(in the rows, 128 means zero)
Each row has a class, written after it, and each block has its own classes.
[122 134 183 117  89 109 122 103 173 135 146 122 115 160 159  64 151 146
 130 101 116 116 152  87 133 143 119 114 117 110 125 106 189 166]
(100)
[136 143 181 128  90 106 115  96 177 135 143 120 108 154 153  57 145 146
 128 100 107 121 147  83 136 134 116 111 129 112 126 108 186 168]
(30)
[120 141 186 122  91 114 118 105 179 136 141 119 104 165 155  69 144 143
 124  95 121 121 149  80 136 139 112 113 131 113 134 104 199 164]
(123)
[142 130 146 175 104  82 143 102 201 175 141 113  79  93 105  90 128 141
 142  89  78 128 156 119 105 123 102 140  91  73 116  84 126 153]
(87)
[129 136 147 184  98  73 142 113 191 173 140 103  75  92 111  95 121 142
 135  86  82 132 160 123 111 121 106 145  95  77 113  81 129 160]
(143)
[126 129 145 185 109  53 151 116 191 177 136 108  87  99 105  96 124 137
 138  86  81 132 164 123 113 126  95 147  98  71 121  87 121 156]
(133)
[121 145 185 121  89 109 118 111 175 132 142 119 110 153 155  69 134 141
 123 108 115 120 152  85 127 134 126 123 118 111 121 101 183 172]
(50)
[129 136 146 176  96  78 153 113 192 167 147 116  75  98 104  93 123 144
 134  82  86 121 163 125 111 119 102 144  83  84  99  79 109 153]
(220)
[125 140 189 117  94 109 118 104 177 145 141 119 124 160 151  64 141 147
 127 106 105 113 143  79 139 139 113 110 124 112 130 106 196 172]
(87)
[125 139 149 191 102  62 149 120 180 167 143 104  68  98 106  94 123 141
 131  88  79 135 159 120 113 123  97 146  97  74 107  85 120 148]
(30)
[126 136 184 132  91 106 119 104 183 132 133 114 103 156 157  62 137 145
 134  91 112 123 150  84 141 135 120 114 132 106 121 101 192 168]
(116)
[128 140 186 117  92 111 121 103 179 127 140 113 107 162 150  65 146 142
 130 102 123 116 153  85 135 139 115 114 127 111 126 103 192 172]
(198)
[126 142 187 132  88 108 127 106 182 131 137 115 104 161 160  59 145 143
 130  83 112 130 147  81 140 145 112 115 127 108 129  99 200 158]
(100)
[131 144 182 133  88 100 119 100 171 133 138 114 102 161 157  60 144 144
 130  94 110 123 157  87 148 134 111 108 126 109 120 108 185 159]
(30)
[128 137 148 188  87  68 155 113 196 168 141 122  81  96 100  95 125 138
 129  83  83 126 161 121 119 110  98 149  87  73  97  80 108 148]
(187)
[131 133 143 180 100  59 153 113 181 180 146 101  84  94 112  89 125 133
 144  93  78 139 167 125 107 122 109 149  98  59 120  89 123 163]
(187)
[122 134 148 172 100  66 150 121 186 172 147 105  81  97 111  98 123 134
 138 102  88 131 165 128 101 122 110 153  85  71 118  85 112 165]
(50)
[130 130 144 175 102  77 149 112 192 170 147 113  81 101 105  85 122 141
 140  82  89 124 163 122 114 125 103 141  88  78 103  82 121 158]
(220)
[115 137 181 129 101  98 127 110 169 136 146 119 120 153 150  74 134 144
 127  94 113 116 153  86 132 138 123 128 126 104 128 106 191 169]
(187)
[120 146 175 127  93 115 121  97 173 133 139 119 105 161 158  64 142 138
 133  96 122 124 154  83 135 132 116 116 136 111 122 101 191 158]
(176)
[132 133 148 181 112  61 150 101 178 169 142 107  81 105 107  87 132 140
 143  90  75 133 164 120 116 125  95 139 104  71 119  97 127 152]
(30)
[133 135 149 177 102  62 154 116 186 175 139 106  85 106 111  90 128 136
 136  90  81 137 163 122 111 129  96 139 103  71 118  85 120 149]
(133)
[120 139 182 126  87 101 125 106 171 134 150 125 115 155 157  66 148 150
 125  99 112 116 147  86 141 146 123 120 113 111 128 108 182 162]
(100)
[133 128 141 183  99  67 140 113 194 170 138 113  76 101 112  88 127 137
 140  85  84 132 161 122 114 128 103 142  97  75 111  86 128 153]
(133)
[126 131 188 123  91 107 119 104 186 131 130 117 104 160 153  64 140 144
 130  96 114 119 152  86 134 134 112 111 132 107 118 103 192 172]
(116)
[139 142 153 187  94  73 145 103 189 170 143 112  78 108 100  83 131 140
 139  92  81 131 152 117 123 116  99 134  97  77  98  82 113 154]
(30)
[118 148 181 119  93 106 118 107 158 128 150 116 120 171 148  68 135 143
 124 118 118 114 143  92 135 140 130 115 123 120 117 110 178 156]
(30)
[141 138 147 184  99  62 153 102 186 181 143 103  83  98 109  87 129 135
 150  87  75 140 166 122 114 119 105 142 100  57 113  86 119 159]
(187)
[122 138 182 112  87 105 120 108 168 141 147 113 121 152 158  68 140 145
 130 116 111 119 152  85 134 140 126 114 124 107 123 108 181 171]
(56)
[127 131 151 178 104  60 153 113 185 174 139 103  82  93 108 100 127 140
 140  90  76 135 168 119 114 120 101 145  92  69 115  88 121 158]
(56)
[118 145 176 114 100 108 115 112 165 129 149 117 109 148 145  79 134 142
 119 113 122 111 152  89 120 133 132 125 118 115 128 105 179 168]
(198)
[139 136 151 175 104  65 140 106 186 169 146 119  71  97 105  90 127 148
 138  84  79 127 157 119 108 123  97 140  96  79 107  86 124 153]
(176)
[133 142 185 125  91 108 122 103 181 127 135 110 100 157 152  63 144 140
 130  97 118 122 157  83 136 137 112 114 129 109 126 101 196 170]
(198)
[131 138 184 123  91 106 123 102 178 128 138 115 102 151 154  60 147 144
 129  98 113 118 158  82 136 134 112 116 128 111 126 105 199 174]
(198)
[119 143 175 128  89 102 115 107 168 144 151 117 111 152 154  66 139 146
 131 112 113 120 143  85 135 142 130 122 124 112 134 111 191 168]
(123)
[134 132 151 174  93  69 143 121 195 167 141 109  71  94 102  89 129 138
 132  93  90 127 166 118 113 119  93 142  87  74 108  80 123 165]
(198)
[128 128 149 177  98  80 136 115 200 171 141 115  80 101 113  87 126 133
 140  88  95 131 164 115 113 119 101 143  90  71 109  79 129 167]
(50)
[135 135 151 179  92  75 143 115 194 168 142 105  71  91 110  96 127 145
 139  86  80 131 159 116 114 115 110 141  86  77 105  78 116 160]
(56)
[135 140 150 185 101  72 142 108 197 178 143 109  70  94 101  98 125 135
 135  89  86 137 154 118 102 115 106 147  97  75 115  81 123 155]
(123)
[115 136 143 184 105  68 161 118 185 170 145 109  80  99 106  97 122 138
 132  81  88 127 165 122 117 127 101 153  90  75 114  83 115 151]
(220)
[122 144 182 124  90 111 122 104 175 143 143 118 115 148 155  68 139 148
 129 108 104 115 146  84 133 139 120 118 124 112 126 106 188 162]
(87)
[131 126 149 180 100  71 148 106 201 168 140 124  83 102 100  86 126 141
 139  76  80 129 156 122 114 122  93 141  88  80 106  86 131 146]
(100)
[129 135 150 183  98  76 139 114 191 162 143 112  68  99 104  90 124 146
 136  87  84 125 155 116 113 116  99 139  93  84 101  82 122 157]
(30)
[125 151 184 129  91 102 124 102 172 133 145 125 101 148 151  70 144 150
 119  96 108 118 146  83 130 131 117 122 126 116 124 101 178 165]
(176)
[131 134 140 183  92  80 147 113 197 178 147 110  81  99 107  83 124 133
 140  87  93 130 160 120 116 124 105 143  89  73 100  76 117 160]
(220)
[124 130 156 172 105  81 144 116 193 161 145 118  76 109 112  91 128 140
 137  80  91 126 161 113 114 125 100 141  94  76 114  82 130 162]
(50)
[137 126 150 180 107  68 143 103 200 173 136 109  79 103 106  89 124 140
 151  83  84 134 158 120 114 130  99 136 106  62 118  86 122 156]
(116)
[125 140 185 128  90 113 121 101 181 139 136 111 108 149 159  72 144 146
 122  94 115 119 156  88 129 133 113 116 129 110 125  96 192 174]
(143)
[125 129 154 181 108  62 150 118 186 167 136 107  77 103 106  94 117 140
 135  84  81 134 160 120 114 127 100 142 102  68 110  86 126 148]
(116)
[124 127 149 181 106  65 145 118 194 173 140 103  84  91 108  98 122 141
 141  82  86 131 159 112 114 121 105 148  93  72 116  83 128 161]
(56)
[130 131 146 175 112  61 153 111 180 165 145 107  82 100 101  93 124 139
 141  94  83 129 165 125 110 130  99 147  95  73 120  93 130 150]
(198)
[132 128 142 180 110  75 146 110 196 161 140 119  78  95  96  92 123 136
 133  83  92 126 162 117 108 122  94 148  95  76 112  84 131 145]
(198)
[132 132 150 180  89  76 141 114 201 171 140 108  82  97 104  92 123 141
 141  93  81 131 156 118 116 114 103 141  87  79 100  79 125 161]
(56)
[130 133 141 187  94  74 151 109 198 170 139 124  84 100 107  92 132 135
 131  86  89 128 163 120 118 120  97 144  97  76 107  82 109 143]
(133)
[129 134 187 122  88 109 123 101 186 129 137 124 110 159 156  57 145 147
 129  87 107 122 148  84 133 140 108 113 124 117 125 106 206 161]
(100)
[128 140 144 188 101  69 154 116 190 169 139 105  68  86 104 109 118 141
 123  83  81 134 164 130 101 124  99 153  91  72 115  78 110 142]
(143)
[127 133 154 177  97  74 150 114 196 165 142 118  74  98 106  92 129 146
 132  78  78 128 157 119 109 118  97 142  85  83 111  81 124 153]
(100)
[124 134 145 175 102  66 153 111 179 183 146 106  91  96 108  97 128 142
 142 107  76 125 161 126 111 128 103 146  86  71 118  91 115 150]
(87)
[132 134 148 184 108  64 150 107 183 180 141  97  83  99 112  94 127 140
 142  86  80 137 167 125 117 131  98 140 100  64 121  85 128 157]
(143)
[123 134 153 189  92  72 144 121 190 166 141 111  66  96 111  91 122 148
 139  84  80 128 156 117 124 118 105 140  94  75  99  79 118 157]
(116)
[123 139 183 118  91 114 117 101 176 145 143 110 118 157 159  68 145 142
 135 116 113 117 149  88 129 142 124 116 125 108 130 107 193 173]
(87)
[120 144 189 122  93 103 123  99 174 133 142 130 105 162 149  66 149 152
 127  90 110 113 146  78 144 139 102 112 133 114 129 104 186 171]
(176)
[127 133 148 189  95  78 139 115 198 175 145 117  76 101 108  91 127 137
 133  83  97 132 151 110 119 123 100 145  96  77 111  80 133 151]
(123)
[121 143 186 121  88 104 120  98 171 137 149 120 123 158 152  73 146 149
 132 110 108 113 144  86 146 139 129 116 121 111 124 110 176 172]
(56)
[129 136 178 120  89 109 117 105 175 129 139 114 104 153 159  60 144 141
 130 100 119 119 165  86 137 135 112 114 123 111 124 107 202 167]
(198)
[127 147 186 120  91 108 122 100 173 132 138 119 101 161 157  66 146 144
 125  96 115 123 153  84 130 137 107 113 135 112 126 101 191 164]
(176)
[119 147 176 120  93 105 115 101 160 135 155 123 113 154 155  69 141 151
 131 115 114 113 141  89 127 144 132 124 127 118 126 110 183 167]
(176)
[133 134 151 183  97  55 153 111 185 181 146 108  89 106 104  91 125 136
 144  89  79 134 164 126 120 127  98 143  96  59 111  88 118 158]
(187)
[133 132 155 182  98  76 139 114 199 165 136 110  72 102 104  92 122 146
 142  83  84 126 153 117 115 115 106 137  92  78 100  76 119 162]
(116)
[125 135 153 184 103  84 147 111 194 176 140 115  85  98 107  95 130 140
 133  89  87 125 157 109 119 121  98 142  93  73 107  78 125 151]
(87)
[127 129 152 178  98  55 152 119 191 179 138 100  85  95 108  98 125 137
 138  92  79 136 167 122 115 124  94 145  92  66 116  87 120 159]
(56)
[130 139 152 184 105  60 161 115 186 168 141 111  79  98 107  92 124 138
 130  80  75 142 159 121 109 128  97 147  92  72 118  86 124 137]
(100)
[136 134 145 178  95  73 144 116 197 168 141 111  72  89 101  89 126 135
 131  93  89 129 165 119 107 113  97 145  89  75 106  79 120 158]
(198)
[137 137 148 185 106  68 141 111 186 166 142 102  72 101 105  87 120 139
 141  89  80 136 154 121 106 121 104 142  99  79 106  86 130 152]
(30)
[138 137 147 178 101  68 158 103 186 170 146 112  85 101 102  92 124 138
 142  86  78 131 162 127 107 117 107 145  95  69 108  86 113 148]
(187)
[129 143 182 123  94 115 122 100 176 129 145 111 105 156 155  64 147 142
 135  99 123 118 151  82 134 139 124 115 131 109 129 101 190 172]
(198)
[135 135 146 181  93  82 137 106 201 176 146 117  71  98 107  88 131 139
 138  89  88 132 153 114 111 121 102 140  95  76 119  83 128 158]
(123)
[119 141 189 126  92 114 122 108 179 137 136 114 111 159 156  68 142 146
 127 101 108 117 147  80 138 139 111 115 125 113 127 102 202 168]
(87)
[132 136 151 185 101  58 150 112 179 171 143 106  78 102 105  86 128 142
 137  94  74 132 161 121 120 120  96 139  94  76 109  91 120 154]
(30)

A new block, with new classes.
[120 145 154 142 129 146 159 133 123 146 123 127 136 134 122 144 149 161
 130 127 124 143 140 137 117 121 157 139 152 121 132 144 151 143]
(156)
[120 160 103 114 157 138  99 121 117 158 168 135 123 143 148 136 136 164
 111 112 105 124 160 144 150 137 101 134 122 141 122 148  83 153]
(32)
[138 128 128 145 142 146 135 145 112 127 104 145 120 141 121 109 121 129
 134 111 166 121  95 131 130 132 136 148 134 106 122 119 116 127]
(146)
[103 125 120 119 156 115 113 109  93 140 132 133 119 101 121 113 127 145
 130 120 122 104 132 127 150 131 137 114 119 149 114 124 109 133]
(11)
[112 121 129 113 153 128 108 120  94 145 141 121 107 125 112 139 115 148
 122 139 125 131 125 133 141 156 117 110 117 111 117 139 118 111]
(64)
[122 132 125 110 136 128 128 102  84  84 110 146 109 117 135 100 126 130
 117 140 124 112 121 119 125 137 107 137 132 110 117 136 115 119]
(64)
[120 127 135 134 144 128 143 137 125 127 148 125 130 129 122 120 115 150
 122 115 138 105 154 136 106 120 128 138 146 127 112 124 131 116]
(11)
[124 116 111 131 112 138 141 132 144 144 141 143 116 150 156 144 141 119
 128 112 127 137 150 120 141 145 149 119 106 128 126 149  93  98]
(34)
[129 121 138 123 131 134 125 133 119 115 129 142 128 115 124 140 119 126
 122 122 126 134 122 129 112 113 109 114 135 134 115 131 142 148]
(72)
[111 113 120  97 114 115 128  95 138 132 157 106 110 128 107 136 100 136
 134 144 119 112 180 129 161 178 135 105  99 122 126 118  98 110]
(64)
[118 111 132 120 151 139 142 144 103 127 124 116 116 110 126 130 122 119
 120 116 131 134  93 130 121 131 168 141 117 117 137 119 148  99]
(156)
[141 133 140 121 140 123 105 115 124 121 129 124 116 140 126 134 117 142
 123 135 121 132 119 134 132 125 107 137 122 130 134 137 147 161]
(34)
[129 105 133 135 141 116  99  93 137 121 128 157  99 119 161 136 132 123
 116 167 116 127 119 128 140 132 106 125 109 135 139 118 169 142]
(156)
[128 133 142 115 143 116 152 116 127 162 130 119 126 121 155 136 171 144
 122 161 101 155 121 150 141 133 152 141 135 122 169 127 179  94]
(64)
[125 140 123 152 156 131  77 112  84 106 116  99 112 112 105 123 124 150
 133 124 114 116 129 115 138 117 123 138 150 123 102 116 139 122]
(34)
[121 128 129 144 109 136 141 154 128 101 142 127 122 140 111 105 102 117
 128  96 136 110 114 129 107 147 143 121 118 127 122 105 112 116]
(72)
[119 131 129  93 142 118 145 146 131 129 131 126 129 119 134 154 125 132
 127 149 118 144 142 120 119 129 140 110 115 144 140 170 172 133]
(156)
[129 116 135 142 120 128 123 111 129 125 136 122 123 112 134 142 118 126
 131 133 115 139 147 120 124 122 111 117 132 136 113 125 133 147]
(72)
[120 137 117 122 171 120  99 121 140 150 149 131 126 123 134 144 130 157
 116 134 119 114 152 146 132 131 108 111 119 135 125 147 125 137]
(32)
[151 134 124 119 118 134 116 143 154 133 137 152 126 141 140 122 140 127
 116 107 112 115 138 132 124 140 100 107 109 130 128 118 104 116]
(11)
[108 122 149 147 136 135 159 123 138 168 107 112 144 128 127 162 142 146
 127 109 158 128 142 127 130 155 131 113 128 128 119 165 140 134]
(156)
[114 145 120 125 137 115 146 126 120 112 153 133 112 131 148 108 132 132
 125 135 105 119 148 136 113  96 124 130 137 122 130  99 130 109]
(72)
[120 108 158 115  98 141 145 120 112  61 122 143  94 135 124 134  93 120
 128 163 119 121 133 113 129 127 157 145 149 127 113 115 156 129]
(11)
[120 117 114 123 134 120 105 111 105 118 158 122  98 139 145 116 125 133
 123 140 127 130 152 131 123 133 126 140 110 118 133 146 125  99]
(66)
[127 143 104  99 108 128 124 111 105 116 161 155 128 137 120 121 118 113
 115 137  94 134 148 119 158 120 146 139 123 132 135  99  98 111]
(34)
[141 129 121 117 133 123 101 129 138  99 117 142 116 132 118 115 106 127
 127 126 122 114 132 139 139 139 147 142 108 130 147 104  99 117]
(146)
[104 113 121 124 137 118 122 103 102 201 146  70 131  68 148 144 143 126
 133 140 105 174 148 132 143 144 110 146 109 125 121 135 115 118]
(66)
[143 115 122  73 116 138 126 140 131 157 115 141 113 119 113 126 119 134
 128 149 105 129 156 132 131 128  90 108 122 116 109 156 137  82]
(34)
[127 121 132 117 131 136 110 136 105 105 110 149 116  97 115 133 119 121
 137 116 136 130 121 120 110 117 120 118 130 128 112 143 138 132]
(63)
[137 116 126 141 118 139 147 152 136 141  96 131 124 134 147 120 128 106
 134 103 150 126 114 108 135 144 137 147 126 129 124 146 146 102]
(32)
[104 146 134 148 107 115 115 116 123 103 136 140 130 124 113 117 115 117
 135 134 122 117 130 114 140 126 118 114 133 144 113 102 123 161]
(32)
[108 108 125 141 136 121 100 134 131 152 112 131 127 105 101 152 124 134
 147 152 148 135 156 114 138 130 126 120 133 120 103 125 123 134]
(63)
[ 99 124 126 128 125 140 130 140 117 116 144 129  97 140 101 119 118 153
 139 149 113 113 150 127 135 132 203 132 137 128 133 121 131 114]
(63)
[107 131 166 123 122 136 150 128 118 151 130 109 140 146 101 182 126 137
 133 172 132 154 119 126 151 102 149  98 168 119 116 121 137 143]
(66)
[154 136 150 132 122 120 152 112 114  91 120  87 138 103 156 151 138 136
 140 137 119 158 127 134 131 134 129 129 147 117 136 117 157 106]
(121)
[115 146 134 154 136 124 160 136 119 141 116 127 141 147 121 129 123 143
 118 106 141 119 155 101 129 152 136 138 126 112 119 124 117 120]
(156)
[123 122 137 144 136 114 112 119 135 126 118 127 128 142 130 116 128 134
 119 116 125 112 140 119 116 128 115 125 119 133 131 138 120 154]
(121)
[121 120 134  98 114 123 138 116 104 115 153 164 103 139 117  94 105 157
 138 143 109 105 154 150 143 112 154 120 141 142 130 108 117 102]
(121)
[118 107 140 109 140 118 128 108 107 142 110 152 121 124 149 155 125 124
 112 178 129 149 125 120 144 132 122 122 121 124 128 162 127 114]
(66)
[119 123 107 111 140 108  87  98 107 129 153 125 122 140 130 101 128 139
 105 146  94 115 154 135 153 124 128 150 118 137 148 105  88 115]
(121)
[148 122 128 120 145 109 151 125 149 155 124  97 145  99 151 142 138 103
 138  94 149 148 138 115 111 108  97 126 108 123 132 155 165 158]
(32)
[102 122 121 119 153 126 121 133 138 179 185 138 146 119 137 158 149 139
 115 130 130 142 138 169 128 108 131 126 131 139 133 114  94 128]
(11)
[108 119 126  90 134 127 142 100 102 131 148 120 116  90 129 127 139 126
 138 144 129 134 120 161 135 126 137 124 135 123 135 126 148  96]
(64)
[120 137 127 116 140 118 129 135 120 110 129 133 138 125 117 140 120 134
 117 113 132 117 130 131 142 154 156 125 116 135 144 110 115 105]
(63)
[132 153 114 144 108 142 146 161 128 126 137 137 120 161 144 109 126 116
 134 109 144 127 121 121 134 146 116 142 135 128 127 116 136 108]
(146)
[128 129 127 104 137 137 141 144 109 150 120 163 110 128 129 121 130 125
 137 130 130 129 109 138 149 122 179 155 131 132 144 119 155 106]
(11)
[154 135 118  98 101 147 151 113 147 123 144 115 124 144 136  92 120 140
 127 111 112 103 151 132 116 129  97 127 124 140 120 169 102 165]
(34)
[127 151 130 118 154  97 139 121  76 110 122 162 132 103 134 130 125 132
 117 113 118 150 156 111 128 116 144 161 119 110 145 103 141 101]
(63)
[148 147 142 133 133 139 126 133 147 133 120  97 144 154 101 134 141 155
 117  83 128 100 162 134 108 119 117 107 146 125 136 143 152  89]
(156)
[122 124 135 110 117 135 144 150 147 126 134 133 108 145 110 115 127 144
 140 117 125 103 178 143 111 106 164 137 142 116 126 113 128  79]
(11)
[116 131 136 147 129 136 156 150 145 131 111 103 132 162 113 135 107 114
 127 113 138 114 115  96 140 132 170 126 126 117 121 123  93 155]
(32)
[124 164 123 138 132 106 139 135  99 117 155 117 137 137 127  84 116 135
 127 103 126 112 134 123 125 116 123 162 139 135 136  78 131 125]
(66)
[135 124 139 123 116 123 183 125 129 154 136 116 157 143 111 126 117 131
 123 125 142 124 152 102 123 130 137 107 133 133 121 170 128 143]
(11)
[120 127 142 143 139 131 115 124 108 116 112 140 130  93 114 144 129 126
 140 126 140 137 115 124 117 107 121 114 141 122 108 116 145 139]
(156)
[126 132 107 108 116 140 106 137 151 152 118 123 104 162 137 148 139  96
 125  95 117 130 155 112 133 125 112 111  99 124 132 156 108 112]
(72)
[127 137 120 115 124 123 155 144 122 150 143 159 124 109 134 115 119 127
 142 121 128 130 147 121 117 129 122 116 118 131 112 139 131 127]
(11)
[131 135 118 127 137 129 144 125 134 136 141 143 128 136 131 132 120 120
 123 158 130 130 128 126 141 128 138 126 135 126 139 123 158 120]
(146)
[127 148 110 109 142 123  97  89 112 111 137 144 117 115 129 131 146 140
 129 188 117 136 128 148 141 136 127 110 113 110 142 145 120 119]
(156)
[126 137 118  63 139 146 113 128 126 139 110 153 110 133 135 151 138 133
 119 173  86 140 144 139 152 108 125 135 134 108 128 129  93 139]
(121)
[106 118 137 122 115 141 121 108  91 139 118 109 125 151 115 115 131 114
 113 125 138 122 108 137 136 112 109 142 150 110 120 128  92 101]
(121)
[ 98 120 122 102 119 149 115 113 142 162 134 152  95 120 137 144 143 128
 140 172 110 145 137 151 148 122 124 148 122 125 122 121 124 206]
(72)
[124 138 135 146 125 129 105 140 131 152 110 140 128 148 133 141 130 120
 125 113 140 137 123 119 137 133 106 150 130 131 131 124 115 134]
(63)
[110 137 138 120 117 130 138 121 125 144 142 107 125 132 131 146 145 118
 124 150 103 156 129 127 142 119 147 134 131 124 142 131 153 133]
(32)
[116 113 145 107 143 141 136 134  81 137  95 104 109 128  77 124  87 142
 134 143 134 117 116 111 147 142 190 143 136 117 121 145 149 115]
(66)
[123 132 122 116 122 105  84 120 108  70 124 148 119 107 139 116 116 111
 111 173  86 141 140 108 120 122 114 149 112 127 130 103 104 132]
(66)
[124 124 111 126 131 136 140 108 117 138 134 139 127 141 136 123 129 132
 114 130 130 132 139 127 154 159 160 136 104 123 141 146  73 122]
(146)
[102 120 130 119 100 136 129 127 114 101 168 117 105 126 101  95 106 127
 140 116 121 104 151 136 113  94 136 142 152 135 116  87 124 130]
(63)
[144 131 115 114  98 149 164 129 131 129 134 124 102 148 161 111 108 108
 136 104 142 114 137 110 129 167 115 139 114 135 118 175 137 119]
(11)
[106 112 129 131 103 134 129 129 108 131 169 126 117 137 100 100 122 107
 124 112 138 125 114 146 128 117 141 136 124 104 129  80 119  89]
(32)
[111 121 129 124 105 134 110 117 107 137 144 132 129 124 118 123 130 148
 126 137 131 134 155 133 125 155 108 119 121 139 112 169 105 137]
(66)
[110 131 117 105 130 148 127 132  96 137 124 132 117 119 117 129 121 132
 120 145 115 134 125 120 145 145 140 143 128 117 118 134  95 133]
(63)
[131 108 145 129 141 111 111 126 133 136 117 100 106 106 135 140 113 117
 143 129 124 141 108 131 131 138 129 125 114 126 138 113 146 102]
(64)
